Here is a tiny trained network, its code and every weight. The questions are about switching its units off for an input and a target symbol, where a switched-off unit gives its printed mean instead of its output.

import numpy as np


def w(rows, s, z=0):
    codes = np.array(rows[::2]) - 128.0
    scale = np.full(codes.shape[1], s)
    scale[-1] = z or s
    return codes * scale


def norm(h):
    return h / np.sqrt((h * h).mean(-1, keepdims=True) + 1e-5)


def softmax(a):
    e = np.exp(a - a.max(-1, keepdims=True))
    return e / e.sum(-1, keepdims=True)


def log_softmax(a):
    a = a - a.max(-1, keepdims=True)
    return a - np.log(np.exp(a).sum(-1, keepdims=True))


def net(x, mask):
    ids = ['ΘΩμτφψ'.index(c) for c in x.split()]
    T = len(ids)
    res = E[ids] + P[:T]
    u = 0
    for l in range(3):
        r = norm(res)
        for j in range(2):
            rows = slice(4 * j, 4 * j + 4)
            q, k, v = (r @ M[l][rows].T for M in (Q, K, V))
            z = softmax(np.where(np.tri(T) > 0, q @ k.T / 4**0.5, -1e9)) @ v
            o = O[l][rows]
            res = res + np.where(mask[u + j], z, o[:, -1]) @ o[:, :-1]
        u += 2
    return log_softmax(norm(res)[-1] @ U[:, :-1].T + U[:, -1])


Q, K, V, O = {}, {}, {}, {}
E = w([
[45,56,199],'Θ',
[113,25,23],'Ω',
[159,153,51],'μ',
[128,60,21],'τ',
[169,162,83],'φ',
[254,87,136],'ψ',
],0.0096)
P = w([
[195,129,183],'0',
[254,195,170],'1',
[147,125,54],'2',
[109,68,221],'3',
[141,245,137],'4',
[138,128,65],'5',
[100,81,219],'6',
[110,232,149],'7',
[153,116,83],'8',
],0.0094)
Q[0] = w([
[6,188,140],'0.h0',
[95,87,56],'0.h0',
[97,135,192],'0.h0',
[118,150,238],'0.h0',
[96,112,20],'0.h1',
[36,154,192],'0.h1',
[135,1,140],'0.h1',
[110,60,125],'0.h1',
],0.0089)
K[0] = w([
[115,103,82],'0.h0',
[176,146,73],'0.h0',
[180,101,155],'0.h0',
[142,17,214],'0.h0',
[120,141,181],'0.h1',
[84,90,46],'0.h1',
[239,118,215],'0.h1',
[255,155,74],'0.h1',
],0.0085)
V[0] = w([
[137,99,112],'0.h0',
[117,113,230],'0.h0',
[42,103,128],'0.h0',
[138,77,91],'0.h0',
[2,157,127],'0.h1',
[127,189,119],'0.h1',
[134,169,116],'0.h1',
[10,114,46],'0.h1',
],0.0083)
O[0] = w([
[42,134,148,153],'0.h0',
[164,254,132,75],'0.h0',
[109,170,244,77],'0.h0',
[123,154,179,172],'0.h0',
[234,108,137,2],'0.h1',
[69,106,43,99],'0.h1',
[230,151,59,115],'0.h1',
[123,41,127,35],'0.h1',
],0.0044,0.0065)
Q[1] = w([
[112,83,83],'1.h0',
[214,125,139],'1.h0',
[2,228,140],'1.h0',
[128,93,93],'1.h0',
[193,105,191],'1.h1',
[49,231,108],'1.h1',
[126,6,157],'1.h1',
[112,57,63],'1.h1',
],0.0077)
K[1] = w([
[140,108,173],'1.h0',
[171,184,193],'1.h0',
[154,84,12],'1.h0',
[143,41,152],'1.h0',
[122,103,154],'1.h1',
[61,163,137],'1.h1',
[178,147,136],'1.h1',
[209,132,77],'1.h1',
],0.011)
V[1] = w([
[128,13,79],'1.h0',
[2,140,103],'1.h0',
[116,97,109],'1.h0',
[149,93,6],'1.h0',
[80,140,52],'1.h1',
[175,97,68],'1.h1',
[43,159,123],'1.h1',
[166,220,200],'1.h1',
],0.008)
O[1] = w([
[254,141,98,251],'1.h0',
[150,62,55,181],'1.h0',
[190,62,145,170],'1.h0',
[192,146,137,252],'1.h0',
[84,236,66,198],'1.h1',
[44,78,80,201],'1.h1',
[125,146,124,117],'1.h1',
[168,102,166,33],'1.h1',
],0.0064,0.0037)
Q[2] = w([
[153,104,1],'2.h0',
[242,84,23],'2.h0',
[89,113,109],'2.h0',
[146,48,153],'2.h0',
[42,51,162],'2.h1',
[73,96,241],'2.h1',
[101,82,202],'2.h1',
[63,50,124],'2.h1',
],0.0095)
K[2] = w([
[138,44,87],'2.h0',
[142,9,8],'2.h0',
[130,102,158],'2.h0',
[38,104,214],'2.h0',
[44,127,153],'2.h1',
[104,87,163],'2.h1',
[50,102,143],'2.h1',
[50,61,83],'2.h1',
],0.013)
V[2] = w([
[163,247,64],'2.h0',
[54,203,89],'2.h0',
[170,85,141],'2.h0',
[6,112,65],'2.h0',
[94,58,149],'2.h1',
[190,149,114],'2.h1',
[137,227,98],'2.h1',
[106,116,241],'2.h1',
],0.015)
O[2] = w([
[64,119,203,132],'2.h0',
[146,226,224,112],'2.h0',
[201,71,129,148],'2.h0',
[223,254,46,192],'2.h0',
[92,110,62,93],'2.h1',
[125,177,223,159],'2.h1',
[226,161,174,168],'2.h1',
[60,212,54,2],'2.h1',
],0.008)
U = w([
[69,167,39,176],'Θ',
[180,2,115,115],'Ω',
[182,147,186,100],'μ',
[195,55,161,2],'τ',
[149,164,173,207],'φ',
[119,74,127,183],'ψ',
],0.0093,0.0033)

Each question gives the input, a string of symbols that net reads in full, and the target symbol t.
The units are the heads (4 rows each of Q, K, V and O). Each row of codes is followed by its name. A weight is (code - 128) times the scale printed after its matrix; where a second scale follows, it is the last column's (O and U).
mask holds one flag per head, layer by layer. A switched-off head (its flag False) gives its mean, the last column of its rows in O, instead of its output. The means were averaged over made-up inputs and are rounded, as every weight is.
A unit's drop is (log p(t) with every unit on - log p(t) with that unit switched off) / (log p(t) with every unit on - log p(t) with every unit switched off).
The circuit of an input: a set's keep is (log p(t) with only the set's units on - log p(t) with every unit switched off) / (log p(t) with every unit on - log p(t) with every unit switched off). Starting from all 6 units, units are removed one at a time, each time the one whose removal leaves the highest keep (on an exact tie, the one counted first), for as long as the keep stays at least 0.8.
circuit, biggest first: the units of the circuit, biggest drop first
unit that matters most: the unit with the biggest drop
heads that matter: for each layer, one digit per head in row order, 1 if its drop is at least 0.15 and else 0, layers parted by /
drop when u is switched off: that unit's drop, to one decimal
input Θ τ φ φ τ μ φ τ τ, target Θ: unit that matters most => 0.h0
input Θ ψ φ, target Θ: circuit, biggest first => 1.h0, 0.h0
input Θ Ω Ω τ ψ Θ Θ Ω μ, target Θ: heads that matter => 11 / 10 / 01
input Θ Θ τ Ω τ φ Ω Θ τ, target Θ: circuit, biggest first => 1.h0, 0.h0, 2.h0, 2.h1
input Θ τ Ω, target Θ: circuit, biggest first => 1.h0, 0.h0, 2.h1, 2.h0
input Θ Θ Θ Ω Ω τ τ Ω Ω, target Θ: heads that matter => 10 / 10 / 01
input Θ Ω Ω φ Ω Θ φ φ φ, target Θ: circuit, biggest first => 1.h0, 0.h0, 0.h1
input φ Θ Ω, target φ: circuit, biggest first => 2.h0, 0.h1
input Θ μ Ω φ φ φ ψ, target ψ: circuit, biggest first => 2.h0, 1.h0, 1.h1, 2.h1
input φ Ω τ φ μ τ, target φ: circuit, biggest first => 2.h0, 0.h1
input μ φ Θ, target μ: heads that matter => 11 / 00 / 11
input Ω Θ Θ Ω φ Ω Ω τ, target Ω: heads that matter => 11 / 11 / 00
input φ φ Ω, target μ: circuit, biggest first => 2.h1, 2.h0
input Θ φ ψ, target Θ: unit that matters most => 1.h0
input φ Θ Θ Θ Ω Θ, target φ: circuit, biggest first => 0.h1, 2.h0
input φ Ω φ Θ, target Θ: heads that matter => 00 / 00 / 01
input Θ Ω μ, target Θ: heads that matter => 11 / 11 / 01
input Θ ψ ψ ψ, target ψ: drop when 1.h1 is switched off => 0.5
input φ Ω τ, target μ: drop when 1.h0 is switched off => 0.0
input Ω Θ Θ τ μ, target Ω: unit that matters most => 2.h0
input φ Ω φ φ Θ Ω, target φ: drop when 2.h1 is switched off => 0.2
input Θ τ τ μ Θ Θ, target Θ: drop when 0.h0 is switched off => 0.1
